Below are the code and all the weights of a small trained network. Each question names an input and a class and asks about switching units off, where a switched-off unit gives its printed mean instead of its output.

import numpy as np


def w(rows, s, z=0):
    codes = np.array(rows[::2]) - 128.0
    scale = np.full(codes.shape[1], s)
    scale[-1] = z or s
    return codes * scale


def norm(h):
    return h / np.sqrt((h * h).mean(-1, keepdims=True) + 1e-5)


def f(y):
    return y / 2 * (1 + np.tanh(0.7978845608 * (y + 0.044715 * y**3)))


def log_softmax(a):
    a = a - a.max(-1, keepdims=True)
    return a - np.log(np.exp(a).sum(-1, keepdims=True))


def net(x, mask):
    res = np.array(x, float).reshape(1, 5) / 4 @ E
    u = 0
    for l in range(3):
        y = f(norm(res) @ A[l][:, :-1].T + A[l][:, -1])
        res = res + np.where(mask[u : u + 12], y, B[l][:, -1]) @ B[l][:, :-1]
        u += 12
    return log_softmax(norm(res)[-1] @ U[:, :-1].T + U[:, -1])


A, B = {}, {}
E = w([
[176,253,140,176],'x0',
[241,93,61,101],'x1',
[182,112,226,107],'x2',
[131,127,130,133],'x3',
[128,132,132,117],'x4',
],0.0043)
A[0] = w([
[177,110,255,52,72],'L0N1',
[62,143,179,180,137],'L0N2',
[222,104,74,174,173],'L0N3',
[110,93,138,98,1],'L0N4',
[61,151,175,135,142],'L0N5',
[104,51,143,110,37],'L0N6',
[173,136,233,51,43],'L0N7',
[109,109,147,176,73],'L0N8',
[70,168,22,109,71],'L0N9',
[106,6,180,65,29],'L0N10',
[80,161,33,124,92],'L0N11',
[96,35,145,114,69],'L0N12',
],0.0062,0.0028)
B[0] = w([
[105,57,71,230,250],'L0N1',
[162,97,140,65,237],'L0N2',
[113,100,205,57,249],'L0N3',
[125,183,84,153,83],'L0N4',
[169,94,130,72,226],'L0N5',
[105,185,64,114,140],'L0N6',
[134,100,96,220,193],'L0N7',
[134,144,127,105,107],'L0N8',
[159,40,157,200,213],'L0N9',
[46,168,2,113,231],'L0N10',
[145,65,150,175,205],'L0N11',
[120,195,46,106,185],'L0N12',
],0.006,0.0019)
A[1] = w([
[112,109,109,180,27],'L1N1',
[128,143,113,133,118],'L1N2',
[85,130,33,192,146],'L1N3',
[189,181,192,179,4],'L1N4',
[118,164,69,142,124],'L1N5',
[228,182,252,191,174],'L1N6',
[229,127,57,97,61],'L1N7',
[138,110,159,135,80],'L1N8',
[146,177,48,138,86],'L1N9',
[146,156,100,100,90],'L1N10',
[180,128,220,176,43],'L1N11',
[139,112,155,128,66],'L1N12',
],0.004,0.0016)
B[1] = w([
[131,133,141,153,115],'L1N1',
[130,129,146,130,119],'L1N2',
[185,85,177,167,176],'L1N3',
[76,141,21,110,134],'L1N4',
[152,124,170,141,122],'L1N5',
[76,103,3,92,254],'L1N6',
[129,64,191,101,128],'L1N7',
[112,132,97,124,126],'L1N8',
[151,130,232,117,111],'L1N9',
[133,131,159,127,107],'L1N10',
[85,124,19,120,161],'L1N11',
[115,136,105,125,119],'L1N12',
],0.004,0.0024)
A[2] = w([
[173,241,143,169,83],'L2N1',
[104,76,42,174,195],'L2N2',
[177,145,141,163,76],'L2N3',
[149,63,212,54,252],'L2N4',
[89,161,40,37,145],'L2N5',
[125,99,168,254,86],'L2N6',
[23,184,200,103,13],'L2N7',
[164,167,162,165,43],'L2N8',
[15,148,164,161,78],'L2N9',
[217,138,124,159,35],'L2N10',
[170,215,155,171,62],'L2N11',
[51,172,179,156,37],'L2N12',
],0.0058,0.0023)
B[2] = w([
[31,84,56,103,117],'L2N1',
[128,177,162,160,253],'L2N2',
[79,74,136,118,111],'L2N3',
[78,188,170,137,192],'L2N4',
[135,178,144,154,196],'L2N5',
[152,128,165,190,159],'L2N6',
[206,103,142,64,131],'L2N7',
[92,30,80,108,100],'L2N8',
[253,73,103,101,149],'L2N9',
[93,55,137,111,118],'L2N10',
[45,56,36,111,108],'L2N11',
[192,51,119,73,118],'L2N12',
],0.0066,0.0045)
U = w([
[63,152,10,91,98],'0',
[159,39,141,212,64],'1',
[138,170,155,125,253],'2',
[185,115,181,18,34],'3',
[125,175,147,142,158],'4',
],0.012,0.004)

Each question gives the input, the list of numbers given to net, and the class t.
The units are the neurons (one row each of A and B). Each row of codes is followed by its name. A weight is (code - 128) times the scale printed after its matrix; where a second scale follows, it is the last column's (A, B and U).
mask holds one flag per neuron, layer by layer. A switched-off neuron (its flag False) gives its mean, the last column of its row in B, instead of its output. The means were averaged over made-up inputs and are rounded, as every weight is.
A unit's drop is (log p(t) with every unit on - log p(t) with that unit switched off) / (log p(t) with every unit on - log p(t) with every unit switched off).
The circuit of an input: a set's keep is (log p(t) with only the set's units on - log p(t) with every unit switched off) / (log p(t) with every unit on - log p(t) with every unit switched off). Starting from the 12 units with the biggest drops (on a tie, the unit counted first), units are removed one at a time, each time the one whose removal leaves the highest keep (on an exact tie, the one counted first), for as long as the keep stays at least 0.8.
circuit, biggest first: the units of the circuit, biggest drop first
top k neurons: the k neurons with the biggest drops, biggest first
k most important neurons of layer l: the k neurons of layer l with the biggest drops, biggest first
drop of u: that unit's drop, to one decimal
input [-7,-1,0,-1,0], class 0: circuit, biggest first => L0N10
input [8,0,-6,3,4], class 0: circuit, biggest first => L2N1; L2N11
input [-5,8,-5,-5,-2], class 3: circuit, biggest first => L0N1; L0N3; L1N6; L0N7
input [-2,7,-5,-6,0], class 3: top 3 neurons => L0N1; L0N3; L0N7
input [5,-3,-3,2,-5], class 0: 3 most important neurons of layer 0 => L0N1; L0N3; L0N7
input [0,-5,-6,-2,3], class 1: circuit, biggest first => L0N9; L2N9
input [-5,2,-3,-7,7], class 2: top 2 neurons => L2N5; L1N6
input [8,-7,-3,6,-1], class 0: top 2 neurons => L2N1; L0N3
input [2,-6,4,-5,0], class 3: circuit, biggest first => L2N7; L2N12
input [4,-5,6,-6,-2], class 1: circuit, biggest first => L0N1; L2N9
input [-6,5,-7,-4,4], class 1: top 4 neurons => L0N9; L0N11; L1N6; L1N3
input [-3,4,-6,-4,-1], class 1: top 2 neurons => L0N9; L0N11
input [-5,-7,8,-2,-6], class 1: top 4 neurons => L0N1; L0N7; L0N3; L2N9
input [-2,6,8,-3,6], class 1: circuit, biggest first => L0N1
input [1,5,-7,2,-5], class 1: circuit, biggest first => L0N9; L0N11
input [0,8,-6,3,0], class 3: top 2 neurons => L0N3; L0N1
input [2,5,-1,-1,-5], class 3: 2 most important neurons of layer 2 => L2N2; L2N6
input [1,2,-4,2,4], class 1: top 2 neurons => L0N9; L0N11
input [7,-1,8,5,-1], class 1: 2 most important neurons of layer 2 => L2N6; L2N4
input [-2,3,-1,7,-5], class 2: most important neuron of layer 2 => L2N4
input [-4,-5,-1,4,-3], class 3: 2 most important neurons of layer 2 => L2N7; L2N9
input [-4,2,-4,4,-7], class 4: 2 most important neurons of layer 2 => L2N2; L2N9
input [-8,0,6,1,-7], class 0: drop of L0N10 => 0.6
input [2,-7,5,6,1], class 3: drop of L1N4 => 0.0
input [-1,-8,5,-4,-4], class 3: drop of L0N9 => 0.1
input [-8,1,3,-7,0], class 0: drop of L0N10 => 0.3
input [0,7,-2,3,-1], class 3: top neuron => L2N2
